[ 1.46  4.10  2.78 -5.55  1.89 -0.93 -4.81] --> -0.93
[ 0.19  1.93  6.24 -3.05  1.37  0.02] --> 1.37
[ 0.45 -4.56 -7.35  1.42 -6.61] --> 1.42
[-2.32 -3.49  1.36 -4.69  6.26 -1.41 -3.86] --> -1.41
[ 4.20  6.68 -4.76 -2.30 -2.93] --> -2.30
[-1.41  5.97 -4.21  1.20] --> -4.21
[ 6.05  0.28  3.11 -4.26] --> 3.11
[-3.55  3.61  7.09 -7.29] --> 7.09
[ 3.38  1.29 -7.43 -3.29  1.47 -4.52  6.32] --> -4.52
---
[  25.05  126.56  -33.17  -38.98 -141.03 -169.98  -46.17]: 126.56

[[-13.092 -11.247 -11.754  -7.275  -6.009]
 [-16.692 -12.605 -17.437  -6.182  -4.817]
 [ 11.804   5.438   9.384  -2.699  -4.242]]: -11.247

[ -58.50  -48.10  138.68  142.53   41.07 -190.27   58.91]: -48.10

[[  7.0 -12.1 -19.2   2.1]
 [ -3.2  -4.4 -18.2  12.0]
 [  1.0 -11.0  -3.2 -10.3]]: -12.1

[[ 0.171  0.084  0.042 -0.049 -0.100]
 [ 0.000  0.010 -0.042 -0.049 -0.100]
 [-0.151 -0.051 -0.065 -0.049 -0.100]]: 0.084

[[  -8.6 -203.6   11.5  -49.3  189.2]
 [  31.6 -159.6  192.0  147.2  185.8]]: -203.6

[ -8.48  18.16 -14.32  -8.23  -0.66   7.19]: 18.16

[[  64.982  -90.887  117.811  -33.536  135.770  106.127 -120.775]
 [  91.759   54.149   22.918   99.918   -4.867   31.038   51.481]]: -90.887
---
array([-1.0, -0.4,  1.2, -1.1]) Answer: -0.4
array([  63.95,  102.73,  -11.43,    9.94,  -45.01,   65.96, -153.94]) Answer: 102.73
array([ 1.73, -1.85, -1.39,  0.92,  1.29, -0.44]) Answer: -1.85
array([-20.2,  18.0,   1.8, -12.0,  16.6,   2.2, -11.5]) Answer: 18.0
array([-1.62, -1.30,  0.21,  1.00, -0.07, -0.13]) Answer: -1.30
array([ 0.07, -0.04,  0.06, -0.13, -0.18,  0.13, -0.11]) Answer: -0.04
array([ -87.52, -138.72,  -11.18,  -27.03, -171.62,  113.43,  196.67]) Answer: -138.72
array([-0.096, -0.100,  0.113,  0.118]) Answer: -0.100
---
Q:
[[-0.69  6.06 -6.20 -0.91 -3.15  0.67]
 [ 1.72  1.17  2.42  1.18 -5.60  0.65]
 [ 1.03  0.80 -4.79  1.42 -3.72  1.45]]
A: 0.67

Q:
[[ 0.35  0.40 -1.38  1.51]
 [ 4.72 -1.89 -5.68 -4.69]
 [ 5.20  5.89 -5.40 -1.26]]
A: 1.51

Q:
[[-0.98  7.50  3.78 -6.09]
 [-0.98  2.92  7.78 -6.09]
 [-0.98  2.92  3.78 -6.09]]
A: -6.09

Q:
[[ 1.25  4.59  4.05  4.71 -3.21 -1.38  4.55]
 [ 2.15 -1.05 -0.08 -1.70  1.70  0.03 -1.21]
 [ 3.27  5.35  5.54  4.69 -5.39 -4.32  4.72]]
A: 4.55

Q:
[[-7.57  0.18  0.65  1.72]
 [-0.76  6.71  3.45  2.63]
 [ 1.10  5.90  2.63  4.22]]
A: 1.72

Q:
[[-2.68  4.33 -5.74  6.02 -4.85]
 [-2.24  3.83 -4.71  4.75 -3.96]
 [-3.43 -4.33  3.14  6.17 -2.99]]
A: -4.85

Q:
[[ 2.22  3.74 -0.45  2.95  0.73  1.91  3.80]
 [ 1.85  0.53  0.45  0.48  5.70 -4.12 -2.96]
 [-1.74  1.91 -1.01  0.40  0.25 -2.71 -4.63]]
A: 3.80
---
[[-2.68 -0.95  1.15 -0.15  2.39  0.46 -2.74]
 [-7.19 -2.29  2.53 -0.54  5.02  1.93 -6.82]
 [-0.72 -1.87 -0.99 -1.03 -0.75 -2.38  0.44]] ⇒ -2.68

[[5.69 6.58 5.44 6.85]
 [3.05 3.15 2.92 3.22]
 [4.33 4.88 4.14 5.06]] ⇒ 5.69

[[ 7.20  2.06  6.89  7.25 -2.95  2.06  4.52]
 [ 6.57  3.74  6.29  6.70 -2.80  3.90  5.34]
 [ 7.08  2.02  6.78  7.13 -2.79  2.10  4.50]] ⇒ 7.20

[[-2.99  3.61 -5.65 -2.46]
 [ 1.53 -6.22  7.87  2.46]
 [ 1.09 -2.56 -5.77  3.12]] ⇒ -2.99

[[ 4.14 -0.96 -0.12 -3.90 -2.22  7.30]
 [ 4.14 -1.04 -0.63 -4.96  4.50  4.55]
 [ 4.14 -0.60 -0.39 -1.36 -4.92 -0.37]] ⇒ 4.14

[[-1.57 -5.10 -2.08  2.29  2.30  4.19 -3.78]
 [-1.06  2.39  2.45  2.23 -6.04  6.98  1.68]
 [-4.85  0.66  2.82  4.96  3.77  3.67 -2.24]] ⇒ -1.57
